Here is a tiny trained network, its code and every weight. The questions are about switching its units off for an input and a class, where a switched-off unit gives its printed mean instead of its output.

import numpy as np


def w(rows, s, z=0):
    codes = np.array(rows[::2]) - 128.0
    scale = np.full(codes.shape[1], s)
    scale[-1] = z or s
    return codes * scale


def norm(h):
    return h / np.sqrt((h * h).mean(-1, keepdims=True) + 1e-5)


def f(y):
    return y / 2 * (1 + np.tanh(0.7978845608 * (y + 0.044715 * y**3)))


def log_softmax(a):
    a = a - a.max(-1, keepdims=True)
    return a - np.log(np.exp(a).sum(-1, keepdims=True))


def net(x, mask):
    res = np.array(x, float).reshape(1, 7) / 4 @ E
    u = 0
    for l in range(4):
        y = f(norm(res) @ A[l][:, :-1].T + A[l][:, -1])
        res = res + np.where(mask[u : u + 5], y, B[l][:, -1]) @ B[l][:, :-1]
        u += 5
    return log_softmax(norm(res)[-1] @ U[:, :-1].T + U[:, -1])


A, B = {}, {}
E = w([
[105,186,161,173,84,181],'x0',
[79,73,145,94,109,113],'x1',
[187,93,166,152,91,138],'x2',
[117,95,130,241,84,45],'x3',
[254,90,118,176,124,102],'x4',
[122,94,156,127,71,120],'x5',
[84,49,200,136,195,92],'x6',
],0.0058)
A[0] = w([
[147,208,138,70,123,125,193],'0.n0',
[190,150,47,121,161,94,181],'0.n1',
[189,135,224,75,1,114,118],'0.n2',
[119,126,142,230,101,17,61],'0.n3',
[191,190,119,195,132,180,254],'0.n4',
],0.0097,0.0033)
B[0] = w([
[172,150,27,216,159,52,220],'0.n0',
[136,143,115,50,104,41,199],'0.n1',
[7,90,52,130,103,144,224],'0.n2',
[176,132,205,219,56,173,226],'0.n3',
[129,182,89,122,161,2,254],'0.n4',
],0.0082,0.0053)
A[1] = w([
[106,94,56,153,83,124,6],'1.n0',
[183,245,37,212,171,205,234],'1.n1',
[66,157,126,156,71,108,146],'1.n2',
[66,84,122,3,96,63,133],'1.n3',
[215,155,202,113,103,128,73],'1.n4',
],0.0064,0.002)
B[1] = w([
[44,61,71,155,53,158,147],'1.n0',
[159,47,174,2,51,127,254],'1.n1',
[102,171,11,213,139,26,191],'1.n2',
[157,164,106,129,93,154,190],'1.n3',
[76,102,91,218,150,221,124],'1.n4',
],0.0074,0.0045)
A[2] = w([
[40,191,110,53,126,170,255],'2.n0',
[108,182,90,68,157,140,107],'2.n1',
[152,122,141,232,153,1,186],'2.n2',
[193,182,215,134,95,47,58],'2.n3',
[83,131,138,140,141,21,87],'2.n4',
],0.0077,0.0039)
B[2] = w([
[188,231,84,92,66,70,223],'2.n0',
[192,166,154,204,45,155,170],'2.n1',
[139,254,93,91,136,143,253],'2.n2',
[79,144,117,150,116,192,158],'2.n3',
[150,210,114,110,47,188,172],'2.n4',
],0.0079,0.0065)
A[3] = w([
[149,140,173,138,43,168,29],'3.n0',
[172,95,156,97,211,152,133],'3.n1',
[178,127,254,123,151,79,79],'3.n2',
[194,248,88,185,121,80,207],'3.n3',
[87,123,229,66,136,109,252],'3.n4',
],0.007,0.0029)
B[3] = w([
[147,132,103,219,188,157,132],'3.n0',
[134,73,171,138,200,93,126],'3.n1',
[92,7,147,159,190,134,128],'3.n2',
[178,107,173,61,164,116,251],'3.n3',
[137,146,177,41,114,101,135],'3.n4',
],0.012)
U = w([
[141,174,194,251,97,149,103],'0',
[71,75,144,101,249,139,112],'1',
[184,207,97,57,90,21,186],'2',
[44,103,35,155,57,166,116],'3',
[109,147,69,123,162,180,1],'4',
],0.013,0.0066)

Each question gives the input, the list of numbers given to net, and the class t.
The units are the neurons (one row each of A and B). Each row of codes is followed by its name. A weight is (code - 128) times the scale printed after its matrix; where a second scale follows, it is the last column's (A, B and U).
mask holds one flag per neuron, layer by layer. A switched-off neuron (its flag False) gives its mean, the last column of its row in B, instead of its output. The means were averaged over made-up inputs and are rounded, as every weight is.
A unit's drop is (log p(t) with every unit on - log p(t) with that unit switched off) / (log p(t) with every unit on - log p(t) with every unit switched off).
The circuit of an input: a set's keep is (log p(t) with only the set's units on - log p(t) with every unit switched off) / (log p(t) with every unit on - log p(t) with every unit switched off). Starting from the 12 units with the biggest drops (on a tie, the unit counted first), units are removed one at a time, each time the one whose removal leaves the highest keep (on an exact tie, the one counted first), for as long as the keep stays at least 0.8.
units of the circuit, in order: the units of the circuit, biggest drop first
most important unit: the unit with the biggest drop
k most important neurons: the k neurons with the biggest drops, biggest first
k most important neurons of layer l: the k neurons of layer l with the biggest drops, biggest first
drop when u is switched off: that unit's drop, to one decimal
input [-8,7,8,8,-5,-8,0], class 0: units of the circuit, in order => (0.n3, 0.n4, 2.n0)
input [6,-2,2,1,5,0,6], class 0: 3 most important neurons => (0.n3, 0.n0, 2.n0)
input [-3,5,4,6,-7,3,-7], class 3: most important unit => 0.n4
input [-2,-5,5,7,-6,8,-5], class 3: units of the circuit, in order => (0.n2, 1.n0)
input [-7,7,-4,3,-1,5,8], class 1: 2 most important neurons of layer 1 => (1.n2, 1.n0)
input [-5,-5,1,-2,5,-4,7], class 1: units of the circuit, in order => (2.n0, 0.n0, 3.n2)
input [3,-1,-4,0,-1,6,7], class 1: 4 most important neurons => (0.n2, 0.n4, 0.n0, 0.n1)
input [-1,2,6,7,7,-5,1], class 0: 2 most important neurons of layer 1 => (1.n4, 1.n2)
input [-6,7,5,-6,7,-8,0], class 1: 3 most important neurons of layer 2 => (2.n0, 2.n2, 2.n4)
input [5,5,0,-1,-3,4,-3], class 3: 3 most important neurons of layer 0 => (0.n2, 0.n4, 0.n1)
input [4,1,4,-3,5,7,7], class 3: 2 most important neurons => (0.n2, 3.n3)
input [-5,1,2,6,-6,4,3], class 0: 2 most important neurons => (0.n3, 0.n4)
input [0,6,3,5,0,7,7], class 0: drop when 0.n3 is switched off => 0.2
input [3,2,0,8,6,3,1], class 0: units of the circuit, in order => (0.n3)
input [7,-3,3,7,2,8,6], class 0: drop when 0.n3 is switched off => 0.3
input [0,8,8,4,5,6,-8], class 3: drop when 0.n2 is switched off => 0.6
input [-1,0,-5,4,0,5,2], class 0: drop when 0.n3 is switched off => 0.6
